Here is a tiny trained network, its code and every weight. The questions are about switching its units off for an input and a class, where a switched-off unit gives its printed mean instead of its output.

import numpy as np


def w(rows, s, z=0):
    codes = np.array(rows[::2]) - 128.0
    scale = np.full(codes.shape[1], s)
    scale[-1] = z or s
    return codes * scale


def norm(h):
    return h / np.sqrt((h * h).mean(-1, keepdims=True) + 1e-5)


def f(y):
    return np.maximum(y, 0)


def log_softmax(a):
    a = a - a.max(-1, keepdims=True)
    return a - np.log(np.exp(a).sum(-1, keepdims=True))


def net(x, mask):
    res = np.array(x, float).reshape(1, 3) / 4 @ E
    u = 0
    for l in range(3):
        y = f(norm(res) @ A[l][:, :-1].T + A[l][:, -1])
        res = res + np.where(mask[u : u + 12], y, B[l][:, -1]) @ B[l][:, :-1]
        u += 12
    return log_softmax(norm(res)[-1] @ U[:, :-1].T + U[:, -1])


A, B = {}, {}
E = w([
[6,170,212,180,218,161,197,231,159],'x0',
[251,86,126,119,46,45,131,11,65],'x1',
[79,203,13,168,85,132,255,140,49],'x2',
],0.006)
A[0] = w([
[109,170,153,216,77,156,175,197,177,166],'L0N0',
[68,205,126,43,166,129,220,33,197,128],'L0N1',
[61,182,96,92,92,154,159,108,204,26],'L0N2',
[69,148,114,220,91,148,114,170,184,125],'L0N3',
[52,176,107,194,83,139,215,68,132,183],'L0N4',
[203,173,187,71,104,183,124,190,175,87],'L0N5',
[215,166,36,166,121,185,97,180,119,164],'L0N6',
[17,114,5,179,65,113,179,109,57,7],'L0N7',
[77,143,174,169,121,113,66,170,116,74],'L0N8',
[161,58,248,35,139,83,138,71,145,185],'L0N9',
[254,32,119,131,157,66,124,100,119,190],'L0N10',
[158,95,143,9,189,137,136,127,164,52],'L0N11',
],0.0066,0.0014)
B[0] = w([
[141,77,122,59,162,77,74,150,83,217],'L0N0',
[130,163,98,188,68,81,123,103,53,175],'L0N1',
[130,169,124,166,142,136,138,105,101,169],'L0N2',
[168,105,127,139,229,62,180,98,101,197],'L0N3',
[164,173,164,108,97,114,214,164,139,231],'L0N4',
[93,119,148,204,167,105,138,115,83,160],'L0N5',
[127,67,105,126,126,161,180,140,173,177],'L0N6',
[191,138,101,91,119,150,138,78,124,243],'L0N7',
[94,99,107,132,158,202,110,211,207,170],'L0N8',
[123,207,181,145,95,240,158,167,144,227],'L0N9',
[63,95,168,169,179,171,122,185,95,255],'L0N10',
[131,107,73,137,2,181,111,73,112,167],'L0N11',
],0.0068,0.0071)
A[1] = w([
[142,83,145,126,150,127,109,120,97,134],'L1N0',
[112,132,192,112,182,30,159,146,145,25],'L1N1',
[170,125,62,127,155,160,114,201,138,172],'L1N2',
[164,194,100,74,201,110,114,164,169,162],'L1N3',
[150,54,139,163,173,134,108,99,254,59],'L1N4',
[140,52,196,79,147,141,8,97,175,241],'L1N5',
[134,93,92,197,82,153,158,149,96,222],'L1N6',
[115,132,150,129,117,143,96,181,204,3],'L1N7',
[40,88,94,121,144,138,58,144,197,222],'L1N8',
[120,143,112,80,61,76,159,124,140,51],'L1N9',
[151,82,89,95,111,117,92,91,131,148],'L1N10',
[195,91,171,97,128,106,72,156,82,251],'L1N11',
],0.008,0.0014)
B[1] = w([
[101,97,142,120,244,123,194,164,135,167],'L1N0',
[20,131,97,162,148,93,29,149,106,200],'L1N1',
[148,64,118,90,68,115,142,102,136,199],'L1N2',
[139,98,115,203,92,58,136,109,179,199],'L1N3',
[112,25,129,37,58,154,86,30,139,179],'L1N4',
[120,189,162,2,47,204,183,112,39,255],'L1N5',
[66,57,124,44,138,66,138,91,231,244],'L1N6',
[97,100,178,177,96,164,202,124,81,186],'L1N7',
[211,161,111,47,168,79,131,97,63,205],'L1N8',
[161,164,138,64,190,26,167,113,68,176],'L1N9',
[41,91,144,166,162,133,40,207,165,171],'L1N10',
[95,78,152,186,141,195,168,194,213,197],'L1N11',
],0.006,0.0055)
A[2] = w([
[135,102,186,100,120,227,68,191,146,234],'L2N0',
[79,185,76,176,144,88,96,188,159,141],'L2N1',
[141,66,39,113,54,254,85,80,110,107],'L2N2',
[156,80,172,152,110,135,135,158,57,81],'L2N3',
[212,129,211,98,89,132,148,139,95,197],'L2N4',
[114,165,61,214,161,91,126,230,101,90],'L2N5',
[101,111,128,56,60,176,216,63,103,208],'L2N6',
[151,95,194,138,109,238,152,57,160,219],'L2N7',
[154,68,190,158,57,171,159,96,132,250],'L2N8',
[115,109,101,60,151,80,169,126,89,195],'L2N9',
[54,89,169,78,190,161,122,72,158,241],'L2N10',
[129,88,119,144,140,65,147,161,178,6],'L2N11',
],0.0086,0.0012)
B[2] = w([
[139,215,100,127,209,99,123,113,135,212],'L2N0',
[136,35,130,214,82,119,110,151,95,159],'L2N1',
[105,103,168,164,82,87,94,183,119,199],'L2N2',
[59,121,119,134,156,187,161,166,107,160],'L2N3',
[23,217,92,147,168,147,162,145,199,185],'L2N4',
[112,98,127,161,13,101,91,131,194,177],'L2N5',
[203,254,166,127,184,120,103,99,163,247],'L2N6',
[69,138,98,175,27,108,167,134,188,215],'L2N7',
[48,152,210,109,99,156,100,127,112,202],'L2N8',
[166,60,173,146,189,158,113,119,134,200],'L2N9',
[200,124,19,137,91,150,132,138,48,198],'L2N10',
[91,95,171,187,84,124,104,43,142,153],'L2N11',
],0.0068,0.013)
U = w([
[59,247,159,105,103,231,125,169,127,194],'0',
[189,83,130,62,68,144,59,111,128,36],'1',
[118,100,61,71,216,186,98,194,28,3],'2',
[225,139,114,89,183,93,229,85,118,224],'3',
[90,28,120,239,91,85,128,183,116,129],'4',
],0.012,0.0026)

Each question gives the input, the list of numbers given to net, and the class t.
The units are the neurons (one row each of A and B). Each row of codes is followed by its name. A weight is (code - 128) times the scale printed after its matrix; where a second scale follows, it is the last column's (A, B and U).
mask holds one flag per neuron, layer by layer. A switched-off neuron (its flag False) gives its mean, the last column of its row in B, instead of its output. The means were averaged over made-up inputs and are rounded, as every weight is.
A unit's drop is (log p(t) with every unit on - log p(t) with that unit switched off) / (log p(t) with every unit on - log p(t) with every unit switched off).
most important unit: the unit with the biggest drop
top k neurons: the k neurons with the biggest drops, biggest first
top k neurons in layer l: the k neurons of layer l with the biggest drops, biggest first
drop when u is switched off: that unit's drop, to one decimal
input [1,-3,4], class 3: top 2 neurons -> [L0N7; L0N10]
input [3,-4,7], class 3: top 3 neurons in layer 0 -> [L0N7; L0N10; L0N4]
input [0,-7,-4], class 2: top 2 neurons in layer 0 -> [L0N9; L0N3]
input [-4,3,2], class 4: most important unit -> L1N5
input [5,-2,7], class 4: top 2 neurons -> [L1N5; L2N5]
input [-7,-1,4], class 1: top 3 neurons -> [L1N10; L2N2; L2N0]
input [-5,-8,-2], class 1: top 2 neurons -> [L0N9; L1N4]
input [6,0,6], class 4: top 2 neurons -> [L1N5; L1N1]
input [-4,-7,-1], class 1: top 2 neurons -> [L1N4; L0N10]
input [4,-3,-2], class 2: top 2 neurons -> [L0N4; L0N8]
input [-7,7,1], class 0: top 3 neurons in layer 0 -> [L0N3; L0N1; L0N9]
input [7,-1,-3], class 2: top 2 neurons -> [L0N4; L0N8]
input [4,2,-1], class 4: top 2 neurons in layer 1 -> [L1N1; L1N5]
input [3,-5,-5], class 2: most important unit -> L1N8
input [4,5,2], class 3: top 2 neurons -> [L1N9; L0N9]
input [-3,0,3], class 3: drop when L0N9 is switched off -> 0.2
input [8,-8,2], class 4: drop when L2N1 is switched off -> 0.0
input [7,3,3], class 4: drop when L1N1 is switched off -> 0.1
